(in the rows, 128 means zero)
Facts:
muskis lebru:626 drisken:griste rilega:525 bopal:koste dadupun
grore lebru:599 drisken:kedo rilega:943 bopal:nubris tobes bigre rorek
zezo lebru:348 drisken:libi rilega:622
vala lebru:726 rilega:622
kliguma lebru:232 rilega:622 bopal:traplor
febam lebru:626 rilega:622 bopal:nunotrum skiten tozin
nobam lebru:726 rilega:622
dakek lebru:626 rilega:622 bopal:stiflil bogo
terek lebru:982 rilega:437 bopal:zaral libi
skiklel lebru:348 rilega:525
sesos lebru:599 drisken:vuke rilega:622 bopal:drudrik fina gokir tragrur
midrik lebru:726 rilega:622 bopal:skodrul skiten skininuk fumu nenaken
flema lebru:852 rilega:622 bopal:vodrem viki fali
gugum lebru:599 rilega:622
skigarol lebru:726 rilega:622
drizer lebru:348 rilega:437
gigra lebru:232 rilega:943 bopal:nobam bamo dudram
pemis lebru:982 drisken:fofel rilega:525
liskam lebru:599 rilega:437
saplar lebru:599 rilega:525 bopal:skigarol
ditrim lebru:852 rilega:622 bopal:nubris bristel vala
derun lebru:348 rilega:622 bopal:kluzer skotro
dratos lebru:599 drisken:tritus rilega:525
gefen lebru:982 rilega:525 bopal:skininuk
vastu lebru:726 drisken:triflal rilega:525
plogak lebru:726 rilega:437
tekon lebru:726 rilega:437
sonu lebru:726 rilega:525 bopal:koste stodruk
tabrek lebru:599 rilega:622 bopal:lustem pemis tizu grutrul drunarel
duvis lebru:626 drisken:rakin rilega:437
skigrek lebru:726 drisken:zaral rilega:622 bopal:gradruklar traplor platroro peli
vokon lebru:599 rilega:943 bopal:tubon bosa voba trosku
statriflum lebru:232 drisken:plibe rilega:121
rorek lebru:232 rilega:622
druzir lebru:599 rilega:622
zulas lebru:348 drisken:bogo rilega:622
zoga lebru:599 drisken:dadupun rilega:622 bopal:trebus trosku
nunotrum lebru:626 rilega:622
bigre lebru:726 rilega:525
kubrom lebru:232 drisken:gradruklar rilega:622
flogri lebru:726 rilega:525
flitrol lebru:348 drisken:bistom rilega:622 bopal:peflu zulas stodruk stulizo
griste lebru:599 drisken:zodre rilega:121
tozin lebru:599 rilega:622
napli lebru:599 rilega:943
trosku lebru:599 rilega:622
tritus lebru:599 drisken:pleza rilega:525
zepir lebru:232 drisken:zezo rilega:622
tragu lebru:726 drisken:plogak rilega:622 bopal:zafli regra flebu trosku
vastis lebru:726 drisken:grepon rilega:437 bopal:drokol lesok skotel skitun
gezin lebru:599 rilega:622 bopal:roskil plemil skunis virar fali
nupligro lebru:726 rilega:121 bopal:fasto vuke zaral bebun zavul
libi lebru:348 drisken:vastis rilega:622
notres lebru:726 rilega:437 bopal:fesakle
klako lebru:626 drisken:grumol rilega:525
vefis lebru:599 drisken:sesos rilega:622
ketobo lebru:726 drisken:rozum rilega:622
trutrel lebru:599 rilega:525 bopal:nunotrum flogri drubribrer
kalu lebru:982 rilega:525
drisu lebru:599 rilega:437 bopal:nubris fina trosku bebun
dadupun lebru:348 drisken:stiflil rilega:525
skamak lebru:726 drisken:flilurek rilega:622
briklu lebru:599 drisken:broskol rilega:525
plistasas lebru:348 rilega:525 bopal:nubris fumu bruster tresum
bebun lebru:599 rilega:622
regra lebru:232 drisken:saplar rilega:622
skiten lebru:726 rilega:437
voba lebru:726 rilega:525
dramebo lebru:852 rilega:943
druko lebru:348 rilega:622 bopal:skiske napli kalu
drelor lebru:599 drisken:flebu rilega:622
zabok lebru:726 drisken:kubrom rilega:622 bopal:sufluvo tazal
naklar lebru:726 rilega:622 bopal:flagu
virar lebru:726 rilega:622
fofel lebru:599 rilega:622
pleza lebru:232 drisken:skigrek rilega:525 bopal:dratos trifestum
kedo lebru:726 drisken:gefol rilega:943
zadros lebru:348 drisken:drelor rilega:121
gokir lebru:599 rilega:622
begor lebru:599 rilega:622 bopal:zezo klotrul skotel liskam dratos kedo
tobes lebru:599 rilega:622
lasal lebru:599 rilega:622 bopal:klunubros bruster
kasir lebru:982 drisken:statriflum rilega:525
zusifom lebru:726 rilega:622
skotro lebru:626 rilega:943
braskun lebru:348 rilega:622
trozos lebru:348 rilega:437
grotrul lebru:232 rilega:622
drokol lebru:599 drisken:tragu rilega:121
lugimul lebru:348 drisken:zusifom rilega:121
bruster lebru:626 rilega:437
trigres lebru:348 rilega:622 bopal:klime skodrul plupos zadros
skiske lebru:599 drisken:tumiklem rilega:622
stodruk lebru:726 rilega:622
dudram lebru:599 rilega:437
gefol lebru:982 drisken:platroro rilega:622
zigrus lebru:852 drisken:drisu rilega:437
skodir lebru:232 drisken:flitrol rilega:437
tresum lebru:599 drisken:roskil rilega:525
steru lebru:599 rilega:622 bopal:dratos fiflim
grumol lebru:726 drisken:rodir rilega:622
skone lebru:599 drisken:trebus rilega:525
skodrul lebru:348 rilega:622
kuzuk lebru:726 rilega:437
repan lebru:982 rilega:622
skotel lebru:982 drisken:kapo rilega:622
plupos lebru:599 rilega:437
driplek lebru:599 drisken:skodir rilega:437 bopal:plibe drelor druzir libi
triflal lebru:726 drisken:drudrik rilega:525
dalo lebru:852 rilega:525 bopal:gradruklar skiske virar
traplor lebru:599 rilega:622
platroro lebru:599 rilega:622
susom lebru:599 drisken:nubris rilega:943 bopal:grulos zutrer skotel skininuk repan bodro
druba lebru:599 rilega:622 bopal:duvis brepa dramebo drelor debresok dudram
folo lebru:599 rilega:437
graklus lebru:852 drisken:driplek rilega:437
kluzer lebru:599 rilega:121
grugem lebru:599 rilega:622 bopal:drubribrer triflal libi skodir norar
klunubros lebru:599 rilega:525
ziklo lebru:348 drisken:klako rilega:437 bopal:grutrul
bodro lebru:726 rilega:121
trisom lebru:599 rilega:622
zavul lebru:232 rilega:622
fali lebru:348 drisken:briklu rilega:622
stiflil lebru:232 rilega:943
debresok lebru:599 rilega:943
gikar lebru:348 rilega:943 bopal:rodir grotrul
kapo lebru:348 drisken:terek rilega:622
grutrul lebru:726 rilega:121
klotrul lebru:599 rilega:622
grepon lebru:599 drisken:beplum rilega:622 bopal:sufluvo drubribrer zaral kletom stulizo peli
dufluklim lebru:232 rilega:943 bopal:lustem
ketas lebru:599 rilega:622 bopal:skiklel skiten kluzer napli trozos
plemil lebru:982 rilega:622
rodir lebru:599 rilega:622
gradruklar lebru:599 drisken:seplos rilega:622
norar lebru:599 rilega:943
plibe lebru:726 drisken:skiske rilega:121
skava lebru:599 rilega:943 bopal:zusifom braskun dudram broskol
tristiser lebru:599 rilega:437
roskil lebru:348 drisken:kasir rilega:943
niflos lebru:599 drisken:zoga rilega:121
rakin lebru:852 rilega:121 bopal:traplor duvis tobes broskol bodro
nudra lebru:599 drisken:skamak rilega:622
nubris lebru:599 drisken:skitun rilega:622
betrus lebru:599 rilega:437 bopal:drelor vekli fiflim
bosa lebru:599 rilega:622
fumu lebru:852 rilega:622
zodre lebru:852 drisken:skubruk rilega:121
tumiklem lebru:232 rilega:437
fasto lebru:599 rilega:622
skestim lebru:726 rilega:622 bopal:flogri tazal bosa dratos broskol
kikli lebru:726 drisken:drunarel rilega:622
bogo lebru:348 drisken:giplipi rilega:622
fina lebru:726 rilega:525
fesakle lebru:726 rilega:622
trebus lebru:852 drisken:zadros rilega:121
brepa lebru:726 rilega:943
seplos lebru:599 drisken:susom rilega:437 bopal:tubon fesakle giplipi
drudrik lebru:982 drisken:zulas rilega:437
trifestum lebru:599 rilega:437
bristel lebru:982 drisken:tragrur rilega:622
giplipi lebru:599 rilega:121
grulos lebru:599 rilega:622
koste lebru:348 rilega:121
rikim lebru:726 rilega:437 bopal:tekon tresum
broskol lebru:599 drisken:peflu rilega:622
peli lebru:599 rilega:622
vodrem lebru:726 rilega:437
zete lebru:599 rilega:525 bopal:regra skiten plemil skotel dratos bebun drunarel
tazal lebru:982 rilega:622
kletom lebru:726 rilega:525
kilan lebru:599 rilega:943 bopal:statriflum klako kuzuk drostas
drunarel lebru:599 drisken:zilor rilega:437
lesok lebru:982 rilega:622
tragrur lebru:599 drisken:lozen rilega:943
drubribrer lebru:626 rilega:121
drostas lebru:726 rilega:622
peflu lebru:726 drisken:graklus rilega:622
lozen lebru:599 rilega:622 bopal:roskil drizer gefol
viki lebru:599 rilega:622
zefo lebru:599 rilega:622 bopal:brepa tritus
zutrer lebru:726 rilega:622
skitun lebru:232 drisken:niflos rilega:622
tubon lebru:726 rilega:437
dibrar lebru:599 drisken:muskis rilega:121
flebu lebru:726 drisken:tizu rilega:121
skininuk lebru:348 rilega:622
skubruk lebru:599 drisken:tresum rilega:622 bopal:zusifom gugum zaral rorek zodre
soviki lebru:599 rilega:121 bopal:fina voba folo
vuke lebru:599 rilega:622
zilor lebru:348 drisken:skotro rilega:525
stulizo lebru:726 rilega:622
tizu lebru:726 rilega:437
rozum lebru:348 drisken:flema rilega:622
skunis lebru:348 rilega:622
bamo lebru:599 rilega:622
klaske lebru:599 rilega:622
bistom lebru:232 drisken:regra rilega:943
votrum lebru:599 rilega:437
lustem lebru:726 rilega:622
flilurek lebru:599 drisken:flogri rilega:622 bopal:flagu tristiser
klime lebru:599 rilega:437
nenaken lebru:599 rilega:622
beplum lebru:599 drisken:skiten rilega:437 bopal:nubris tozin
sufluvo lebru:599 rilega:622
fiflim lebru:852 drisken:duvis rilega:437
vekli lebru:599 rilega:121
tistim lebru:982 rilega:525 bopal:grutrul lugimul vuke zaral zulas klunubros
zafli lebru:726 rilega:121
flagu lebru:348 drisken:zabok rilega:943
zaral lebru:726 drisken:lugimul rilega:622

Known rows:
[119 130 113 144  95  80 138 171  97 155 123 112 102 119 111 143 134  91
 145  97 133 132 214 109 135 164 123 108 138 126 129 128 115 105  99 105
 106 157] -> klako
[160 133 104 167  77 126 131 225 110 159 114 111 112  89 124 134 135 139
 119 128 196 179 153 147 121  56  51 100 141  43 162 134 111 115 129  94
 101 151] -> niflos
[107 118 147 161  75 124 134  90 133 110 119 138 160 109 158 145  76 121
 129 101 102 141 129 115 137 115 145 108 126 167 126 116 138 123 119  91
 146  97] -> gikar
[147 137 124 117 154 149 114 115 158 115 151 141 129 140 129 126 123 137
 112 153 109 129  94 141 141 155 127 132 124 173 134 107 132 118 139 136
 126 116] -> bigre
[129 134 130 129 127 148 122 112 146  94 135 130 130 137 135 102 110 130
 109 134 105 129 106 136 126 126 140 114 127 155 129 117 122 129 136 124
 145 100] -> liskam
[128 132 118 141 136 145 131 121 151 104 120 116 139 129 128 123 105 144
 107 141 107 111 114 143 149 131 140 114 127 168 127 122 120 118 149 125
 147  96] -> dudram
[106 123 142 120  96 148 143  92 156 109 100 135 134 120 128 178 109 108
 133 112  90 148 136 110 118 132 140 139 123 155 120 107 156  97 119 114
 116 121] -> dakek
[125 124 130 121 145 157 130 113 146 116 100 122 141 134 131 145 125 131
 104 143 120 116 113 141 135 134 137 155 123 156 114 116 143 124 146 139
 129 110] -> peli
[106 106 135 131  90  90 150 157  74 151  93 109 128 117 127 149 124 110
 155  81 153 130 191 110 127 133 127 138 142 101 112 126 127 140 108 110
 117 159] -> kapo
[ 92 153 141 119 173  80 155 182  92 146 156 110 121 118  83 119 166 126
 158  81 171  97 164 141 131 158 143 138 137  82  96 119  92 109 131 182
 140 126] -> broskol
[147 148 124 104 156 143 119  98 175 128 165 159 119 134 119 142 118 150
 154 160  75 147  97 134 127 153 119 111 121 169 152 122 145 104 118 145
 111 127] -> dalo
[129 105 104 114 133 103 128 140  83 147 103 106  95 146 111 107 155 112
 135 136 142  99 178 104 117 140 134 132 137  98 125 165 127 162 111 129
 124 175] -> skiske
[109 143 154 165 147  44 144 159  76 175 195 133 164  91 120  87 126 137
 173  75 173 111 165 140 138 135 137 103 135  89 109 125  99 139 115 163
 166 122] -> bistom
[106 111 147 116  93 145 139 105 124  94  87 125 149 114 149 144  92 112
 117 102 102 137 142 124 122 128 142 141 131 157  97  76 156 133 126 111
 134 122] -> skunis
[154 139 113 121 136 120 138 181  99 177 112 113 105 157 115 155 150 146
 171 127 174 149 127 137 118 127  91 132 142  62 152 155 106 126 122 131
  90 149] -> zabok
[134 131 119 116 155 155 121 105 158 136 112 139 143 134 130 147 132 130
 107 158 119 123 116 146 127 137 134 144 114 151 124 117 157 120 143 155
 122 109] -> stodruk
[129 122 137 115 135 157 127 101 145 119 114 134 137 134 137 129 129 118
 103 137 115 137 115 133 113 128 138 148 119 144 118 102 153 125 136 135
 130 114] -> gokir

Rows:
No name comes twice in this set of rows, the named rows included.
[127 130 154 107 136 158 136  92 148  94 128 128 130 147 132 139 120 144
 142 127  98 143  77 115 107 115 136 140 133 134 121 127 129 128 129 125
 127 123] => begor
[ 64 142 178 140 131  47 162 153  89 164 176 139 163  88 108 167 152 108
 188  30 177 115 168 111 136 154 146 157 127  91  86 121 111  95 109 156
 134 126] => flitrol
[134 142 106 139 144 147 126 112 159 114 132 128 131 130 125 117 105 152
 118 159 100 114 116 154 144 128 137  93 124 163 144 136 117 115 144 140
 146  88] => brepa
[135 127 131 137 135  99 145 144 105 165 120 106 117 134 111 135 152 122
 162 115 150 129 160 109 106 126 115 131 134  77 129 164 120 130 109 128
 113 165] => flilurek
[134 139 128  86 150 163 118  92 166 128 142 171 120 146 125 154 135 143
 157 157  94 146  87 138 117 142 121 140 117 136 144 121 155 113 124 161
 108 118] => ditrim
[140 129 130 132 143 138 110 118 150 124 138 132 142 134 147 134 124 118
  92 138 123 126 104 131 144 149 137 145 120 180 125 106 132 118 140 118
 131 107] => klunubros
[101 113 133 119  93  94 145 171  64 129  94 113 113 126 122 135 125 112
 155  80 153 122 179 118 127 142 131 139 151  94 107 112 113 151 112 111
 122 156] => zezo
[149 138 105 135 153  82 127 176  99 174 147 115 105 139 106 128 152 133
 150 134 158 109 157 134 145 165 112 119 136 111 142 153 101 123 120 135
 109 149] => triflal
[131 139 124 141 121 145 118 107 145 109 134 136 135 137 141  96 105 125
  99 137 107 134 123 143 127 125 145 100 123 158 135 109 124 126 134 125
 149  95] => napli
[140 145 121 164 138  95 125 166 108 161 147 101  97 153 114  91 174  95
 104 113 172 124 155 112 109 125 129 114 130  82 139 171  79 119 119 117
 126 139] => drudrik
[ 87 108 119 150  57  85 117 189  83 133 135 142 126  59 135 141 142 112
 125  91 187 114 175 113 169  93 107 137 127  89 127 136 116 131 123 103
 129 149] => lugimul
[133 120 145 157 123 121 134  95 127 119 136 126 175 116 159 124  74 170
 147 130 109 121  83 131 153 105 136 107 133 153 130 138 117 154 139 112
 159 109] => gigra
[103 113 138 125  96  90 147 162  71 136 100 109 127 109 121 131 126 102
 147  76 151 125 200 120 118 143 132 136 145 102 102 102 129 142 112 120
 126 154] => fali
[169 113 127 148 114 108 145 189  64 184  81  94 145 134 146 138 108 149
 153 116 193 165 148 152 107 107  78 129 155  61 128 111 127 167 124 107
 108 156] => kubrom

The same objects again, as new rows of numbers:
Known rows:
[ 98 109  83 142 105 106 154  92 140 118 144 150  94 148 125  90 137  67
 139 110 148 162 165 103 105 149 118  76 123 105 113  86 127 110  86  86
  95 158 117 109 121 138 120 151 110] -> drokol
[126 153 117 141 148 117 127 157 136 125 103 116 134 117  95 128 112 116
 141 111 125  98 111 126 121 108 139 145 145 145  90 151 121 129 137 111
 128 100 132 142 133 121 125 129 119] -> tazal
[ 83 129 124 127 117 118 112  97 136 111 162 115 164  99 139 141 123 182
 117 175 130 125 162  65 134 160 121 122 146 125 174 136  80 153  94 131
 162 126 118 100 145 124 130 141 129] -> drisu
[131 129 139 118 144 125 166 119 137 123 150  91 118 132 143 136 117 145
 133 163 150 112 137 128 134 134 144 132 158 150 129 154 124 145 116 118
 155 127 125 129 127 148 129 133 106] -> ketas
[102 128  65 143  68 105 148  83 139 113 129 174  86 149 105  59 155  67
 124 129 161 165 201 124 109 102 106  71 114 104 115  85 157  96 107 111
 125 177 125 119 144 124 153 156  78] -> griste
[110 172 105 162  19 104  78  90  97 128 108 140  66 126 106  77 166 134
 112 185 149 136 219 172  94  57  91  62 106 104 114 110 170  99 124 182
 184 172 101 116 131 146 119 146 111] -> skubruk
[152 194  79 153  64 118 105  93 142 151  48 150  72 145  80  69 126  88
 146 158 149 145 190 132 111  12 111 127 140 127  70 137 187  69 149 158
 115 176 142 123 130 144 181 120  64] -> roskil
[118 162 113 130 152 116 118 157 123 120  92 104 121 135 106 129 124 147
 126 103 121 104 119  95 132 129 126 119 140 157  92 140 129 139 134 141
 126 108  94 110  86 151 118 132 121] -> stiflil
[ 74 141 101 156 148  66 155  68 185 142 136  48  70 112 110 184 164  87
 134 131  77 115 106  77 117 142  75  74 185  61  74  95  78  81  96 113
 141 158 109  75  47 195 121 149 147] -> nubris
[142 114 111 135 128  93 165 140 140 113 171 106 141  93 146 141 121 130
 122 121 154 105 133 150 117 120 170  99 159 128 141 143 133 146 109 108
 156 128 148 129 145 125 128 124 111] -> betrus
[104 116  74 145 100 105 161  99 141 111 145 154  91 138 128  84 147  59
 131 105 142 156 167 116 103 135 115  71 125  99 108  86 142 107  95  91
 106 158 120 115 131 133 124 153 103] -> dibrar
[ 87 124 114 132 152 111 122 148 115 109 132 128 119 123 108 122 143 143
 113 112 127 114 146 117 122 141 119  93 118 134 138 130 112 140 121 137
 156 109  88 135 125 135 100 145 131] -> klunubros
[107 131 121 127 166 114 144 144 121 117 131 118 115 129 119 126 136 136
 123 126 129 116 135 116 131 123 126 112 141 140 123 149 121 144 128 125
 163 114  98 140 121 147 109 141 127] -> trisom
[122 151  73 160  87 113 134 111 150 126 107 146 122 139 117  98 112  53
 160  75 146 155 146 101 112 145 121  98 127 113  71  81 141 103 101  83
  54 143 150  84 120 132 150 124 113] -> flebu
[105 138 117 135 163 108 129 155 119 117 130 119 114 119 117 123 143 136
 118 112 130 109 137 124 123 118 124 102 141 139 119 145 122 136 125 136
 171 110  88 143 124 138  96 146 132] -> klaske
[ 88 138 107 157  96 113 101  99 124 135 120 143  73 154 108 104 152 104
 141 179 144 155 186 111 122  87 103  87 127 105 105 121 140 104 126 147
 146 150  97 127 126 170 121 141 112] -> skiske
[121 113 120 196 138 159  70 127  95 170 183 161 125 147 189 138  75  64
 208 101 167 202 160  69 127 152 171 117 127 124 105 124 145 115 101  88
  49 136 143 100 175 178  87 104 176] -> skodir

Rows:
No name comes twice in this set of rows, the named rows included.
[103 119 112 102 114 114 157 108 132  88 145 132 150 125 133  89 120 144
 101 134 143 118 153 103 125 188 121 104 118 136 155 105 104 152  86 101
 128 125 112 103 130 110 126 164 105] => soviki
[136 156 124 191 129 154  62 147  86 174 142 135 116 143 179 113  76  56
 213  93 150 174 142  89 113 134 147 128 140 136  53 116 154 106 113  92
  54 124 126 107 144 181  80 102 180] => peflu
[ 92 118 114 169 124 116  88 124  97 145 163 143  87 142 152 107 130  75
 161 136 138 164 166  97 105 134 122  75 130 111 103 101 125 105  92 111
 109 140  96 124 130 172  72 142 163] => briklu
[117 172  54 159  37 101 108 110 137 114  86 176 118 128  84  57 139  73
 136  85 159 143 185 131 102  92 108  75 109 106  74  80 169  92 118 116
  89 155 138  93 132 105 159 133  93] => plibe
[ 82 109 112 172  95  64 172  75 197 131 170  61  77 111 114 203 155  99
 134 150 108 121 106 114 114 148 131  53 160  59 112  97  84 105  82 107
 112 162 156  61  65 185 128 131 133] => seplos
[116 111 130 167 144 139 109 122  98 167 172 125  76 158 184 117 109  60
 190 142 154 179 151 100 113 125 139 107 148 122  90 125 148 101 104  94
  98 144 112 133 147 192  75 126 155] => broskol
[120 179  68 170  38 106 107  94 140 139  85 158  95 130  81  76 141  76
 147 152 153 152 190 149 104  33 101 117 126 108  74 115 167  79 140 136
 135 163 152 133 160 118 170 124  78] => kasir
[145 124 107 205 126 139  41 150  99 171 156 161 137 115 185 117  68  56
 207  68 152 180 144  87 108 136 175 116 141 114  86 117 150 103  94  86
  36 128 153 104 171 154  78 100 194] => graklus
[109 155 106 132  88 133 136 123 134  97 106 137 173 135  96 110  89 156
 119 104 141 106 141 120 122 195 136 122  86 141 127 101 119 153 104 109
  78 117 134  66 125 103 138 130 116] => nupligro
[ 59 124 118 167 135  78 139  95 166 140 137  79  51 147  94 177 165  93
 136 153  98 124 111 103 122 137 104  63 146  77  83 106  87 102 104 127
 118 148 104  84  50 203 102 147 145] => gradruklar
[140 155 108 156  57 110  97  83 142 138 100 130  97 124 116 103 106 105
 138 154 149 136 168 135 104  85 134 102 139 103  92 119 151  83 107 139
  94 164 151  80 124 154 142 136 113] => muskis
[ 75 128 127 144 101  62 144 105 167 119 128  40  49 133 111 161 166 108
 127 172  92  95  93 112 105 151 113  50 166  77  70  89  83 102  88 131
 118 141 106  74   9 204  97 150 137] => susom
[ 97 107  91 180 114  94 129 102 143 146 170 134  89 126 127 142 147  74
 158 134 146 165 158 109 114 104 134  74 147  87 110 114 128 105 105 111
 121 156 138 116 138 166 119 126 131] => drunarel
[121 144 116 173 129 133  85 124 115 163 131 127 104 152 153 118 103  84
 187 125 144 169 151  81 127 125 138 113 149 126  71 126 144 108 117 107
  84 137 119 104 126 184 108 117 150] => regra

Now the same objects, written a new way:
Known rows:
[151 138  83  95 135 113  92 126 151 154 154 182  99 118 117] -> klako
[110 129 102 107 162 112  69  99 147 156 134 151 139  96 136] -> graklus
[120 136  77  96 139  96  72 120 140 138 114 170 105 112 134] -> seplos
[169 156  58  68 149  86  99 113 132 143 132 116 120 106 129] -> giplipi
[154 130  93 110 130 103  83 130 145 139 127 173 106 116 118] -> briklu
[151 142  78 101 120  90  97 120 154 146 126 200 139 101 135] -> broskol
[140 126 111 116 173 132  67  90 141 159 130 151 118 114 128] -> dalo
[142 129  88  93 139 122  72 104 160 156 146 176 163 112 143] -> virar
[144 131  99 115 163 125  91  86 168 157 132 148 127  90 121] -> dramebo
[124 140  91 119 150 107  82 101 170 155 139 143 127 111 124] -> bodro
[127 136  85 147 172 148 103  96 153 156 121 139 117  96 131] -> gigra
[166 139  92  96 127  92  83 145 142 142 130 162 112 112 121] -> tresum
[138 123  82  90 195 100  92  82 127 161  97 106 156 101 140] -> terek
[144 136  75  91 140  97  84 125 148 139 120 147 100 109 127] -> niflos
[ 99 134  96 119 138 143  67 124 184 168 164 245 112 115 139] -> kikli
[148 140  72  81 140 103  77 127 145 151 111 200 121 116 145] -> lasal
[111 124  80 103 145 112  94 116 139 154 143 153 126  97 136] -> drizer

Rows:
No name comes twice in this set of rows, the named rows included.
[151 146  82  95 147 104  80 117 141 137  98 197 120 113 145] => skubruk
[172 148  44  55 141  98 105 102 136 167 146 170 139 115 141] => rodir
[133 107 104 123 111  99  64 138 156 120  88 201 136 101 142] => vefis
[143 141  72  99 133 111  67 109 149 154 111 187 127 112 138] => febam
[154 142  72  92 137 101  72 118 141 151 106 183 129 111 141] => zoga
[125 111 127 151 126 105  58 116 160 158 120 183 160  78 150] => skotel
[139 132  98 114 157 108  86  98 151 175 137 178 151  86 147] => tazal
[131 131  78 120 151 127 102 118 142 186 168 181  91 114 123] => zilor
[134 145  85 109 149 124  47  92 150 161 115 179 144 120 141] => midrik
[125 139  91 113 152 110  67 122 164 161 136 141 124 112 124] => zafli
[140 127  84 115 158 133  87 109 145 153 116 150 100  95 132] => gikar
[132 131  82 137 167 142  99 114 150 159 126 122 138  94 137] => bistom
[130 109  73 116 184 104  97  50 153 193  88 108 130 127 125] => rakin
[ 76  83 113 148 140 106  77 110 177 177 120 174 127 103 130] => fiflim
[158 140 108  95 155 122  73  96 140 142 141 159 159  77 155] => gefol

